Below are the code and all the weights of a small trained network. Each question names an input and a class and asks about switching units off, where a switched-off unit gives its printed mean instead of its output.

import numpy as np


def w(rows, s, z=0):
    codes = np.array(rows[::2]) - 128.0
    scale = np.full(codes.shape[1], s)
    scale[-1] = z or s
    return codes * scale


def norm(h):
    return h / np.sqrt((h * h).mean(-1, keepdims=True) + 1e-5)


def f(y):
    return y / 2 * (1 + np.tanh(0.7978845608 * (y + 0.044715 * y**3)))


def log_softmax(a):
    a = a - a.max(-1, keepdims=True)
    return a - np.log(np.exp(a).sum(-1, keepdims=True))


def net(x, mask):
    res = np.array(x, float).reshape(1, 8) / 4 @ E
    u = 0
    for l in range(3):
        y = f(norm(res) @ A[l][:, :-1].T + A[l][:, -1])
        res = res + np.where(mask[u : u + 6], y, B[l][:, -1]) @ B[l][:, :-1]
        u += 6
    return log_softmax(norm(res)[-1] @ U[:, :-1].T + U[:, -1])


A, B = {}, {}
E = w([
[125,128,129,130,129,131,131,127,125,132,133],'x0',
[124,128,125,136,133,122,130,127,133,126,132],'x1',
[127,119,132,123,126,129,128,122,132,128,122],'x2',
[126,124,129,123,124,131,131,122,118,135,114],'x3',
[128,126,135,130,126,129,128,127,132,120,120],'x4',
[109,199,81,114,207,235,113,87,142,94,87],'x5',
[137,148,93,71,112,120,237,132,142,91,149],'x6',
[131,204,117,144,65,118,126,5,115,102,169],'x7',
],0.021)
A[0] = w([
[131,156,133,170,38,86,2,77,115,154,127,2],'L0N0',
[126,124,110,161,122,134,190,109,126,102,146,93],'L0N1',
[175,119,119,143,136,115,129,187,129,202,126,22],'L0N2',
[146,161,115,126,189,146,89,109,125,134,107,96],'L0N3',
[114,221,110,123,137,150,92,24,140,117,140,16],'L0N4',
[150,154,123,114,163,123,157,135,123,120,103,37],'L0N5',
],0.0087,0.0076)
B[0] = w([
[148,67,222,218,239,105,203,92,61,150,207,255],'L0N0',
[81,151,126,105,108,105,151,151,129,165,120,145],'L0N1',
[120,97,96,146,80,182,131,134,110,88,135,139],'L0N2',
[142,183,52,129,158,126,76,131,156,148,116,182],'L0N3',
[147,38,77,170,67,252,120,105,98,63,155,248],'L0N4',
[133,119,190,140,165,131,148,86,122,137,131,119],'L0N5',
],0.011,0.0059)
A[1] = w([
[119,130,99,119,190,165,135,152,142,117,105,49],'L1N0',
[137,87,128,167,124,147,6,136,120,144,107,186],'L1N1',
[125,148,123,141,139,139,144,134,109,132,132,77],'L1N2',
[139,70,149,122,117,80,143,200,135,166,132,127],'L1N3',
[109,150,130,112,127,157,128,123,130,108,122,3],'L1N4',
[153,102,124,153,52,98,126,110,119,120,156,164],'L1N5',
],0.017,0.0042)
B[1] = w([
[158,121,185,104,154,49,151,124,160,239,109,209],'L1N0',
[6,205,153,103,83,118,46,177,147,128,123,254],'L1N1',
[106,50,138,146,95,119,122,133,180,93,85,132],'L1N2',
[136,139,57,202,113,250,114,57,76,31,151,241],'L1N3',
[141,29,140,186,145,109,153,136,100,98,195,142],'L1N4',
[104,135,193,32,150,50,118,156,179,211,58,223],'L1N5',
],0.011,0.012)
A[2] = w([
[243,73,50,106,155,174,187,123,148,120,94,158],'L2N0',
[107,88,110,158,96,128,116,245,53,31,147,110],'L2N1',
[185,126,86,100,82,140,224,111,135,82,147,220],'L2N2',
[99,122,125,100,201,153,142,205,175,164,112,72],'L2N3',
[91,175,152,177,141,106,104,149,126,143,138,99],'L2N4',
[199,122,84,61,171,115,197,176,151,121,112,2],'L2N5',
],0.012,0.0027)
B[2] = w([
[169,51,119,157,147,123,196,139,76,127,150,248],'L2N0',
[147,167,97,128,131,175,129,70,152,102,140,217],'L2N1',
[163,129,80,127,154,111,136,207,153,118,85,254],'L2N2',
[136,103,170,142,160,66,126,157,143,171,121,217],'L2N3',
[162,95,125,104,125,151,164,104,143,119,91,215],'L2N4',
[86,139,224,153,72,119,66,2,89,124,212,205],'L2N5',
],0.018,0.008)
U = w([
[92,157,101,172,98,222,65,98,125,78,129,126],'0',
[141,89,204,169,158,72,149,113,100,181,158,200],'1',
[196,116,26,133,122,159,190,162,126,68,127,187],'2',
[120,169,127,4,64,26,160,167,161,153,122,58],'3',
[108,159,128,92,173,99,89,229,184,206,55,4],'4',
],0.022,0.0035)

Each question gives the input, the list of numbers given to net, and the class t.
The units are the neurons (one row each of A and B). Each row of codes is followed by its name. A weight is (code - 128) times the scale printed after its matrix; where a second scale follows, it is the last column's (A, B and U).
mask holds one flag per neuron, layer by layer. A switched-off neuron (its flag False) gives its mean, the last column of its row in B, instead of its output. The means were averaged over made-up inputs and are rounded, as every weight is.
A unit's drop is (log p(t) with every unit on - log p(t) with that unit switched off) / (log p(t) with every unit on - log p(t) with every unit switched off).
The circuit of an input: a set's keep is (log p(t) with only the set's units on - log p(t) with every unit switched off) / (log p(t) with every unit on - log p(t) with every unit switched off). Starting from the 12 units with the biggest drops (on a tie, the unit counted first), units are removed one at a time, each time the one whose removal leaves the highest keep (on an exact tie, the one counted first), for as long as the keep stays at least 0.8.
units of the circuit, in order: the units of the circuit, biggest drop first
k most important neurons: the k neurons with the biggest drops, biggest first
top k neurons in layer l: the k neurons of layer l with the biggest drops, biggest first
drop of u: that unit's drop, to one decimal
input [-8,0,-8,-8,6,-8,1,-3], class 2: units of the circuit, in order	(L1N3)
input [-4,8,2,-3,-5,-4,1,-8], class 2: 2 most important neurons	(L1N3, L1N1)
input [5,1,-1,-5,4,0,-7,-1], class 0: 2 most important neurons	(L1N5, L1N0)
input [1,3,-1,-7,-6,6,2,-6], class 1: units of the circuit, in order	(L1N1, L2N5)
input [-6,-7,-8,-2,8,-5,8,0], class 2: 4 most important neurons	(L1N3, L1N1, L1N0, L2N2)
input [-8,0,-4,5,-6,3,2,1], class 2: 2 most important neurons	(L0N4, L1N5)
input [5,-2,7,7,5,7,-1,0], class 4: top 2 neurons in layer 1	(L1N3, L1N0)
input [-7,2,-1,8,-2,-4,-7,0], class 0: 2 most important neurons	(L1N3, L1N0)
input [-4,4,3,-5,-4,8,-1,0], class 4: 2 most important neurons	(L1N3, L1N0)
input [6,7,6,2,-6,8,2,-6], class 1: 2 most important neurons	(L1N1, L2N5)
input [-6,5,-6,-5,6,0,-3,-3], class 0: top 2 neurons in layer 1	(L1N3, L1N5)
input [3,1,-2,0,1,0,8,1], class 3: top 3 neurons in layer 2	(L2N5, L2N2, L2N1)
input [-8,-7,-4,-2,-3,4,0,0], class 4: top 2 neurons in layer 1	(L1N3, L1N0)
input [2,3,8,-3,-7,-8,3,5], class 3: units of the circuit, in order	(L1N5)
input [2,3,-8,5,-5,8,1,-4], class 1: 2 most important neurons	(L1N1, L2N5)
input [0,3,3,-5,3,-2,1,4], class 3: drop of L2N0	0.1
input [4,-8,3,-6,-6,3,-3,-1], class 4: drop of L0N4	0.0
input [-3,7,-1,-5,-1,-2,2,6], class 3: drop of L1N5	0.3
input [-7,-1,8,-2,-1,3,1,6], class 2: drop of L1N1	1.1
input [0,3,4,8,-7,2,1,-5], class 1: most important neuron	(L1N1)
